Below are the code and all the weights of a small trained network. Each question names an input and a target symbol and asks about switching units off, where a switched-off unit gives its printed mean instead of its output.

import numpy as np


def w(rows, s, z=0):
    codes = np.array(rows[::2]) - 128.0
    scale = np.full(codes.shape[1], s)
    scale[-1] = z or s
    return codes * scale


def norm(h):
    return h / np.sqrt((h * h).mean(-1, keepdims=True) + 1e-5)


def f(y):
    return np.maximum(y, 0)


def softmax(a):
    e = np.exp(a - a.max(-1, keepdims=True))
    return e / e.sum(-1, keepdims=True)


def log_softmax(a):
    a = a - a.max(-1, keepdims=True)
    return a - np.log(np.exp(a).sum(-1, keepdims=True))


def net(x, mask):
    ids = ['αβγζημξστφψ'.index(c) for c in x.split()]
    T = len(ids)
    res = E[ids] + P[:T]
    u = 0
    for l in range(3):
        q, k, v = (norm(res) @ M[l].T for M in (Q, K, V))
        z = softmax(np.where(np.tri(T) > 0, q @ k.T / 2**0.5, -1e9)) @ v
        res = res + np.where(mask[u], z, O[l][:, -1]) @ O[l][:, :-1]
        u += 1
        y = f(norm(res) @ A[l][:, :-1].T + A[l][:, -1])
        res = res + np.where(mask[u : u + 8], y, B[l][:, -1]) @ B[l][:, :-1]
        u += 8
    return log_softmax(norm(res)[-1] @ U[:, :-1].T + U[:, -1])


Q, K, V, O, A, B = {}, {}, {}, {}, {}, {}
E = w([
[125,191,94,159,166,73,128,128,121],'α',
[132,112,163,114,126,106,118,37,127],'β',
[159,149,146,96,148,143,81,151,81],'γ',
[163,140,104,104,159,186,158,148,84],'ζ',
[237,136,74,68,120,143,144,136,119],'η',
[208,169,176,167,87,110,108,128,114],'μ',
[122,103,132,170,94,135,150,205,138],'ξ',
[180,54,183,160,161,134,102,135,126],'σ',
[157,143,107,140,166,138,67,101,135],'τ',
[186,145,120,55,114,147,171,120,91],'φ',
[169,118,123,167,110,254,187,114,110],'ψ',
],0.026)
P = w([
[125,128,110,89,215,57,147,159,8],'0',
[115,131,92,95,196,97,137,142,46],'1',
[122,134,93,101,176,107,137,138,70],'2',
[129,135,94,103,158,117,124,129,87],'3',
[139,132,96,107,144,127,121,131,108],'4',
[141,135,98,113,135,129,121,130,122],'5',
[136,137,105,121,124,143,128,129,130],'6',
[135,137,108,140,133,143,130,131,135],'7',
[139,138,116,140,124,149,139,132,156],'8',
[137,147,118,153,123,153,127,135,154],'9',
[135,147,121,157,119,158,130,130,164],'10',
[135,146,121,160,104,172,126,129,173],'11',
[135,147,123,166,102,177,117,130,182],'12',
[130,145,123,161,103,158,113,129,169],'13',
],0.013)
Q[0] = w([
[16,66,94,130,123,116,144,94,149],'L0H0',
[100,140,52,2,157,185,56,162,139],'L0H0',
],0.0096)
K[0] = w([
[167,98,50,2,140,104,104,161,49],'L0H0',
[160,176,147,135,158,207,58,24,203],'L0H0',
],0.0065)
V[0] = w([
[192,160,107,190,233,177,103,2,148],'L0H0',
[110,70,103,178,124,92,163,114,144],'L0H0',
],0.0054)
O[0] = w([
[136,110,179,201,240,13,208,108,89,255],'L0H0',
[142,82,2,117,9,189,74,41,38,97],'L0H0',
],0.0091,0.008)
A[0] = w([
[66,64,154,201,118,59,139,53,169,75],'L0N0',
[132,188,186,70,143,105,106,190,111,18],'L0N1',
[130,181,86,90,55,169,102,108,28,118],'L0N2',
[51,81,106,135,21,146,139,218,78,74],'L0N3',
[44,126,94,46,170,123,219,237,109,2],'L0N4',
[124,73,147,170,173,102,136,226,86,34],'L0N5',
[160,159,89,57,179,184,172,143,73,41],'L0N6',
[46,158,137,1,104,139,80,197,131,67],'L0N7',
],0.0071,0.0023)
B[0] = w([
[88,78,160,128,139,110,102,144,193,194],'L0N0',
[174,120,167,120,126,147,178,155,116,171],'L0N1',
[184,126,174,126,97,70,146,94,200,159],'L0N2',
[110,90,68,255,121,110,97,75,129,157],'L0N3',
[132,110,145,125,68,11,167,185,146,182],'L0N4',
[132,78,97,53,57,110,169,95,121,252],'L0N5',
[188,158,197,106,162,117,162,163,97,250],'L0N6',
[86,115,163,136,215,165,192,155,185,138],'L0N7',
],0.0086,0.0047)
Q[1] = w([
[55,84,58,121,8,137,30,132,192],'L1H0',
[171,71,140,96,169,142,154,174,83],'L1H0',
],0.012)
K[1] = w([
[158,136,162,6,155,120,155,122,51],'L1H0',
[136,88,137,191,85,146,127,148,164],'L1H0',
],0.017)
V[1] = w([
[80,3,103,139,72,28,104,189,128],'L1H0',
[148,37,130,100,184,254,166,131,136],'L1H0',
],0.0059)
O[1] = w([
[50,114,124,98,96,177,83,131,245,255],'L1H0',
[149,66,170,51,106,170,221,82,75,66],'L1H0',
],0.012,0.0007)
A[1] = w([
[155,132,63,134,5,85,153,96,127,36],'L1N0',
[181,161,68,161,116,154,178,148,101,85],'L1N1',
[33,94,133,122,184,134,139,202,149,48],'L1N2',
[120,130,151,128,148,145,200,142,133,2],'L1N3',
[146,96,94,208,161,206,91,114,121,194],'L1N4',
[173,20,135,142,147,156,116,161,105,85],'L1N5',
[40,230,102,123,126,86,161,154,126,19],'L1N6',
[161,89,82,136,111,114,127,185,58,180],'L1N7',
],0.011,0.0034)
B[1] = w([
[168,18,23,170,117,60,55,169,147,161],'L1N0',
[99,153,219,152,49,118,28,125,100,245],'L1N1',
[166,132,136,112,70,169,92,230,51,179],'L1N2',
[149,65,61,51,150,127,2,114,124,205],'L1N3',
[180,101,131,94,184,197,247,71,77,224],'L1N4',
[126,143,169,13,136,102,140,103,92,220],'L1N5',
[157,211,113,60,92,174,175,73,141,153],'L1N6',
[89,42,118,149,34,98,169,102,48,254],'L1N7',
],0.009,0.005)
Q[2] = w([
[229,208,142,220,165,74,200,185,76],'L2H0',
[218,41,254,140,108,127,91,113,108],'L2H0',
],0.0094)
K[2] = w([
[204,193,159,202,134,207,146,74,207],'L2H0',
[55,102,110,255,112,163,181,31,142],'L2H0',
],0.0092)
V[2] = w([
[150,2,61,224,132,217,34,135,78],'L2H0',
[129,104,213,201,110,186,14,129,45],'L2H0',
],0.0053)
O[2] = w([
[177,132,205,184,186,85,164,62,33,1],'L2H0',
[95,111,247,64,84,206,96,187,156,217],'L2H0',
],0.011,0.00098)
A[2] = w([
[172,132,145,190,143,90,139,83,92,167],'L2N0',
[153,139,183,113,101,144,145,146,123,88],'L2N1',
[100,144,175,125,100,66,105,152,76,205],'L2N2',
[148,135,107,103,98,91,139,157,90,152],'L2N3',
[71,90,132,186,142,123,109,50,164,232],'L2N4',
[9,119,150,123,152,117,109,121,196,2],'L2N5',
[134,98,130,80,102,105,140,123,132,59],'L2N6',
[96,176,53,177,80,97,117,168,114,136],'L2N7',
],0.016,0.0047)
B[2] = w([
[102,89,147,80,221,128,139,174,115,251],'L2N0',
[85,106,177,146,89,106,128,105,90,189],'L2N1',
[161,172,124,200,97,148,129,123,193,225],'L2N2',
[96,152,95,143,178,167,94,116,132,206],'L2N3',
[119,120,69,244,196,116,136,141,101,190],'L2N4',
[150,85,105,131,41,254,33,19,97,152],'L2N5',
[89,63,110,137,121,147,105,79,162,167],'L2N6',
[61,245,134,20,81,96,148,108,88,154],'L2N7',
],0.013)
U = w([
[83,253,117,101,119,133,117,97,126,252],'α',
[115,150,139,178,249,97,134,150,165,87],'β',
[159,176,218,215,68,111,112,196,158,184],'γ',
[86,136,136,93,127,200,55,254,124,49],'ζ',
[225,135,104,124,89,113,182,161,236,247],'η',
[251,157,104,130,92,97,64,152,108,107],'μ',
[62,96,79,190,48,99,157,195,120,161],'ξ',
[162,158,172,114,113,169,160,103,12,105],'σ',
[68,161,128,203,151,175,16,21,135,29],'τ',
[43,73,181,83,109,86,93,70,199,127],'φ',
[136,178,111,167,115,237,235,147,191,106],'ψ',
],0.007,0.0026)

Each question gives the input, a string of symbols that net reads in full, and the target symbol t.
The units are the heads (2 rows each of Q, K, V and O) and the neurons (one row each of A and B). Each row of codes is followed by its name. A weight is (code - 128) times the scale printed after its matrix; where a second scale follows, it is the last column's (O, A, B and U).
mask holds one flag per unit, layer by layer, with each layer's heads first. A switched-off unit (its flag False) gives its mean, the last column of its rows in O or B, instead of its output. The means were averaged over made-up inputs and are rounded, as every weight is.
A unit's drop is (log p(t) with every unit on - log p(t) with that unit switched off) / (log p(t) with every unit on - log p(t) with every unit switched off).
The circuit of an input: a set's keep is (log p(t) with only the set's units on - log p(t) with every unit switched off) / (log p(t) with every unit on - log p(t) with every unit switched off). Starting from the 12 units with the biggest drops (on a tie, the unit counted first), units are removed one at a time, each time the one whose removal leaves the highest keep (on an exact tie, the one counted first), for as long as the keep stays at least 0.8.
circuit, biggest first: the units of the circuit, biggest drop first
unit that matters most: the unit with the biggest drop
k most important neurons: the k neurons with the biggest drops, biggest first
k most important neurons of layer l: the k neurons of layer l with the biggest drops, biggest first
input γ ζ η, target μ: unit that matters most -> L0N6
input μ ζ γ ζ τ τ ψ μ ζ ψ μ ψ β φ, target τ: circuit, biggest first -> [L2N3 L2N6]
input τ ξ τ τ τ ζ τ ζ, target ζ: 4 most important neurons -> [L1N2 L0N4 L1N1 L1N3]
input γ τ σ φ τ ψ μ γ ζ, target γ: 2 most important neurons -> [L0N6 L2N2]
input ζ ξ γ η α ζ τ ζ, target ζ: circuit, biggest first -> [L1H0 L1N2]
input ζ τ η σ τ μ τ ψ τ η β η, target τ: 3 most important neurons -> [L0N0 L2N3 L1N1]
input φ τ η, target β: circuit, biggest first -> [L0H0 L2N3 L1N4]
input ζ α η μ φ γ σ α η, target α: 2 most important neurons -> [L0N5 L2N7]
input τ ψ ψ ψ ζ α ζ, target α: 3 most important neurons -> [L0N6 L2N7 L1N6]
input η μ γ φ α ζ η, target α: circuit, biggest first -> [L2N7 L2H0 L1N6 L1H0]
input τ σ β γ ζ, target τ: 4 most important neurons -> [L0N0 L2N3 L0N5 L2N0]
input ζ η ψ γ σ τ τ ζ α γ η γ, target α: circuit, biggest first -> [L2H0 L1H0 L2N7 L1N6]
input γ η ζ, target ξ: 3 most important neurons of layer 1 -> [L1N7 L1N4 L1N1]
input ψ ψ ψ ψ τ τ τ τ τ ψ μ ψ σ γ, target φ: 3 most important neurons -> [L0N6 L0N0 L2N6]
input η ζ γ, target ζ: 3 most important neurons -> [L0N4 L0N7 L2N3]
input ζ ζ σ γ, target φ: unit that matters most -> L1H0
input γ μ ζ α φ γ, target α: 2 most important neurons -> [L1N6 L2N7]
input ξ ζ ζ β γ η, target η: 4 most important neurons -> [L0N4 L0N3 L0N2 L2N0]
input τ η η μ, target γ: circuit, biggest first -> [L2H0 L2N2]
input τ η α φ φ, target α: unit that matters most -> L2H0
input ξ ζ τ η σ ξ τ τ τ μ ψ τ ζ φ, target β: 2 most important neurons -> [L0N3 L1N3]
input τ ψ τ τ ψ γ τ τ ψ γ ζ η, target σ: 2 most important neurons of layer 2 -> [L2N4 L2N1]
input ψ ζ ψ γ φ β, target τ: 3 most important neurons -> [L2N5 L0N6 L2N4]
input γ α τ η ζ β ψ β η τ τ ζ μ η, target γ: circuit, biggest first -> [L2H0 L1N1 L2N2]
input ζ μ ψ β γ γ γ φ, target τ: 3 most important neurons -> [L0N0 L0N6 L2N3]
input γ γ τ ξ τ γ α τ ψ τ τ γ, target γ: 2 most important neurons -> [L1N2 L0N3]
input μ β η, target τ: most important neuron of layer 1 -> [L1N7]
input τ γ μ φ τ μ τ ψ β ζ, target τ: 2 most important neurons of layer 1 -> [L1N3 L1N1]
